Here is a tiny trained network, its code and every weight. The questions are about switching its units off for an input and a class, where a switched-off unit gives its printed mean instead of its output.

import numpy as np


def w(rows, s, z=0):
    codes = np.array(rows[::2]) - 128.0
    scale = np.full(codes.shape[1], s)
    scale[-1] = z or s
    return codes * scale


def f(y):
    return y / 2 * (1 + np.tanh(0.7978845608 * (y + 0.044715 * y**3)))


def log_softmax(a):
    a = a - a.max(-1, keepdims=True)
    return a - np.log(np.exp(a).sum(-1, keepdims=True))


def net(x, mask):
    res = np.array(x, float).reshape(1, 4) / 4 @ E
    y = f(res @ A[0][:, :-1].T + A[0][:, -1])
    res = res + np.where(mask, y, B[0][:, -1]) @ B[0][:, :-1]
    return log_softmax(res[-1] @ U[:, :-1].T + U[:, -1])


A, B = {}, {}
E = w([
[181,235,178,123,60],'x0',
[237,56,155,113,118],'x1',
[161,134,2,113,69],'x2',
[180,178,95,121,232],'x3',
],0.0052)
A[0] = w([
[80,72,146,140,20,75],'n0',
[204,70,147,127,113,69],'n1',
[130,117,94,119,122,52],'n2',
[141,131,51,106,90,68],'n3',
[82,71,153,135,30,66],'n4',
[161,102,140,114,122,45],'n5',
[183,238,172,124,63,88],'n6',
[103,121,214,118,170,87],'n7',
[215,62,142,123,112,86],'n8',
[52,169,107,123,136,75],'n9',
[138,133,82,126,114,54],'n10',
[215,67,143,131,117,88],'n11',
[106,105,236,140,173,82],'n12',
[153,131,37,140,88,86],'n13',
[199,189,75,136,253,53],'n14',
[96,39,74,138,180,100],'n15',
[117,129,161,127,145,44],'n16',
[135,127,127,140,124,2],'n17',
[151,114,134,121,126,52],'n18',
[158,124,8,129,71,82],'n19',
[80,40,92,113,169,78],'n20',
[108,122,205,132,165,67],'n21',
[46,180,91,138,120,80],'n22',
[22,194,100,131,125,86],'n23',
[98,58,93,144,167,64],'n24',
[106,93,109,130,156,34],'n25',
[159,184,155,122,86,57],'n26',
[168,198,152,144,81,82],'n27',
[133,126,129,131,123,239],'n28',
],0.014,0.0052)
B[0] = w([
[138,168,137,30,150,201],'n0',
[178,135,122,163,176,169],'n1',
[154,150,124,135,100,116],'n2',
[125,180,134,154,91,178],'n3',
[153,171,123,37,144,191],'n4',
[175,147,126,137,140,115],'n5',
[149,52,126,122,65,241],'n6',
[111,182,130,156,89,201],'n7',
[164,122,125,174,192,188],'n8',
[182,134,132,154,164,179],'n9',
[152,167,133,137,106,128],'n10',
[162,119,124,171,189,185],'n11',
[110,200,122,172,78,229],'n12',
[105,178,135,162,95,201],'n13',
[160,189,135,2,152,254],'n14',
[139,60,131,119,74,244],'n15',
[163,168,129,134,105,116],'n16',
[183,157,133,121,115,95],'n17',
[163,142,125,132,133,107],'n18',
[81,191,131,178,85,241],'n19',
[170,77,130,125,74,221],'n20',
[132,185,125,150,89,179],'n21',
[170,131,132,169,178,201],'n22',
[185,112,117,177,200,231],'n23',
[172,95,124,122,80,188],'n24',
[190,131,133,123,93,129],'n25',
[175,109,122,119,84,156],'n26',
[160,89,129,121,84,181],'n27',
[72,98,128,133,143,207],'n28',
],0.052,0.0051)
U = w([
[163,43,117,120,70,96],'0',
[102,187,123,173,95,202],'1',
[151,156,128,24,169,61],'2',
[183,105,106,183,213,70],'3',
[1,41,116,115,170,254],'4',
],0.009,0.0017)

Each question gives the input, the list of numbers given to net, and the class t.
The units are the neurons (one row each of A and B). Each row of codes is followed by its name. A weight is (code - 128) times the scale printed after its matrix; where a second scale follows, it is the last column's (A, B and U).
mask holds one flag per neuron, in row order. A switched-off neuron (its flag False) gives its mean, the last column of its row in B, instead of its output. The means were averaged over made-up inputs and are rounded, as every weight is.
A unit's drop is (log p(t) with every unit on - log p(t) with that unit switched off) / (log p(t) with every unit on - log p(t) with every unit switched off).
The circuit of an input: a set's keep is (log p(t) with only the set's units on - log p(t) with every unit switched off) / (log p(t) with every unit on - log p(t) with every unit switched off). Starting from the 12 units with the biggest drops (on a tie, the unit counted first), units are removed one at a time, each time the one whose removal leaves the highest keep (on an exact tie, the one counted first), for as long as the keep stays at least 0.8.
units of the circuit, in order: the units of the circuit, biggest drop first
k most important neurons: the k neurons with the biggest drops, biggest first
drop of u: that unit's drop, to one decimal
input [5,-3,-4,-8], class 2: units of the circuit, in order -> [n0]
input [-7,-6,-3,6], class 0: 2 most important neurons -> [n15 n20]
input [-5,-8,-3,-7], class 3: 4 most important neurons -> [n23 n14 n22 n9]
input [4,-1,1,3], class 0: 2 most important neurons -> [n6 n27]
input [7,-7,-2,-7], class 0: 3 most important neurons -> [n6 n14 n27]
input [3,0,-1,-4], class 2: 4 most important neurons -> [n0 n4 n15 n19]
input [8,1,-8,1], class 0: 2 most important neurons -> [n6 n27]
input [-1,-3,-6,7], class 2: 2 most important neurons -> [n14 n19]
input [-6,8,1,7], class 3: 3 most important neurons -> [n8 n11 n1]
input [6,-5,5,-6], class 0: 2 most important neurons -> [n6 n14]
input [-6,8,-8,1], class 1: 2 most important neurons -> [n12 n7]
input [-1,-7,5,4], class 3: drop of n23 -> 0.6
input [-7,7,8,-4], class 1: drop of n23 -> 0.1
input [6,-8,4,0], class 3: units of the circuit, in order -> [n23]
input [8,-7,-2,4], class 0: drop of n6 -> 2.7
